Below is a small trained network, with its code and all its weights. Each question gives an input and a class and asks what happens when units are switched off, that is, made to give their printed mean instead of their output.

import numpy as np


def w(rows, s, z=0):
    codes = np.array(rows[::2]) - 128.0
    scale = np.full(codes.shape[1], s)
    scale[-1] = z or s
    return codes * scale


def f(y):
    return y / 2 * (1 + np.tanh(0.7978845608 * (y + 0.044715 * y**3)))


def log_softmax(a):
    a = a - a.max(-1, keepdims=True)
    return a - np.log(np.exp(a).sum(-1, keepdims=True))


def net(x, mask):
    res = np.array(x, float).reshape(1, 8) / 4 @ E
    y = f(res @ A[0][:, :-1].T + A[0][:, -1])
    res = res + np.where(mask, y, B[0][:, -1]) @ B[0][:, :-1]
    return log_softmax(res[-1] @ U[:, :-1].T + U[:, -1])


A, B = {}, {}
E = w([
[210,156,213,114,93],'x0',
[108,250,144,234,169],'x1',
[129,127,128,126,127],'x2',
[130,125,127,129,126],'x3',
[125,129,131,128,129],'x4',
[129,130,125,129,129],'x5',
[73,165,142,107,18],'x6',
[128,130,128,128,127],'x7',
],0.021)
A[0] = w([
[85,121,117,62,14,150],'n0',
[105,99,71,56,82,199],'n1',
[62,191,111,161,86,110],'n2',
[127,94,144,83,65,98],'n3',
[161,55,125,107,153,184],'n4',
[85,201,130,147,47,99],'n5',
[99,112,148,107,123,98],'n6',
[122,224,117,246,150,124],'n7',
[61,199,127,166,82,89],'n8',
[253,140,247,146,76,162],'n9',
[176,192,165,212,204,139],'n10',
[84,197,143,153,90,46],'n11',
[186,58,106,53,196,212],'n12',
[24,105,19,181,192,247],'n13',
[83,169,158,165,61,103],'n14',
],0.016,0.013)
B[0] = w([
[130,113,232,185,57,218],'n0',
[83,69,155,196,44,211],'n1',
[77,70,110,75,101,191],'n2',
[214,147,203,107,108,186],'n3',
[178,74,48,78,133,200],'n4',
[103,78,90,50,63,194],'n5',
[150,100,179,144,130,139],'n6',
[143,172,70,141,219,249],'n7',
[74,102,80,68,131,194],'n8',
[249,216,162,25,159,249],'n9',
[146,206,90,187,206,232],'n10',
[235,44,29,60,121,177],'n11',
[101,110,23,28,137,236],'n12',
[3,167,89,141,108,254],'n13',
[204,79,90,89,116,183],'n14',
],0.014,0.037)
U = w([
[59,54,66,118,97,251],'0',
[169,104,118,54,126,171],'1',
[33,146,116,217,189,35],'2',
[185,148,154,192,228,16],'3',
[38,69,202,193,39,68],'4',
[167,132,247,119,57,18],'5',
],0.016,0.014)

Each question gives the input, the list of numbers given to net, and the class t.
The units are the neurons (one row each of A and B). Each row of codes is followed by its name. A weight is (code - 128) times the scale printed after its matrix; where a second scale follows, it is the last column's (A, B and U).
mask holds one flag per neuron, in row order. A switched-off neuron (its flag False) gives its mean, the last column of its row in B, instead of its output. The means were averaged over made-up inputs and are rounded, as every weight is.
A unit's drop is (log p(t) with every unit on - log p(t) with that unit switched off) / (log p(t) with every unit on - log p(t) with every unit switched off).
unit that matters most: the unit with the biggest drop
top k neurons: the k neurons with the biggest drops, biggest first
drop of u: that unit's drop, to one decimal
input [-3,-7,-3,8,8,2,8,7], class 4: unit that matters most -> n1
input [6,7,8,5,-5,-3,0,4], class 3: top 2 neurons -> (n10 n7)
input [7,5,4,-5,-4,1,0,-2], class 3: top 2 neurons -> (n10 n12)
input [-1,-6,7,1,2,2,3,-5], class 4: top 2 neurons -> (n9 n1)
input [8,7,7,-8,1,-3,0,-1], class 3: top 3 neurons -> (n10 n7 n12)
input [-8,0,-5,2,7,0,-8,-2], class 0: top 2 neurons -> (n12 n4)
input [-1,3,5,-6,-3,-7,-6,-1], class 2: drop of n9 -> 0.1
input [-1,4,7,4,-3,8,-3,0], class 2: drop of n14 -> 0.0
input [3,8,4,1,0,-3,-1,7], class 3: drop of n10 -> 0.8
input [1,-3,-2,-4,7,-2,6,-1], class 5: top 2 neurons -> (n13 n3)
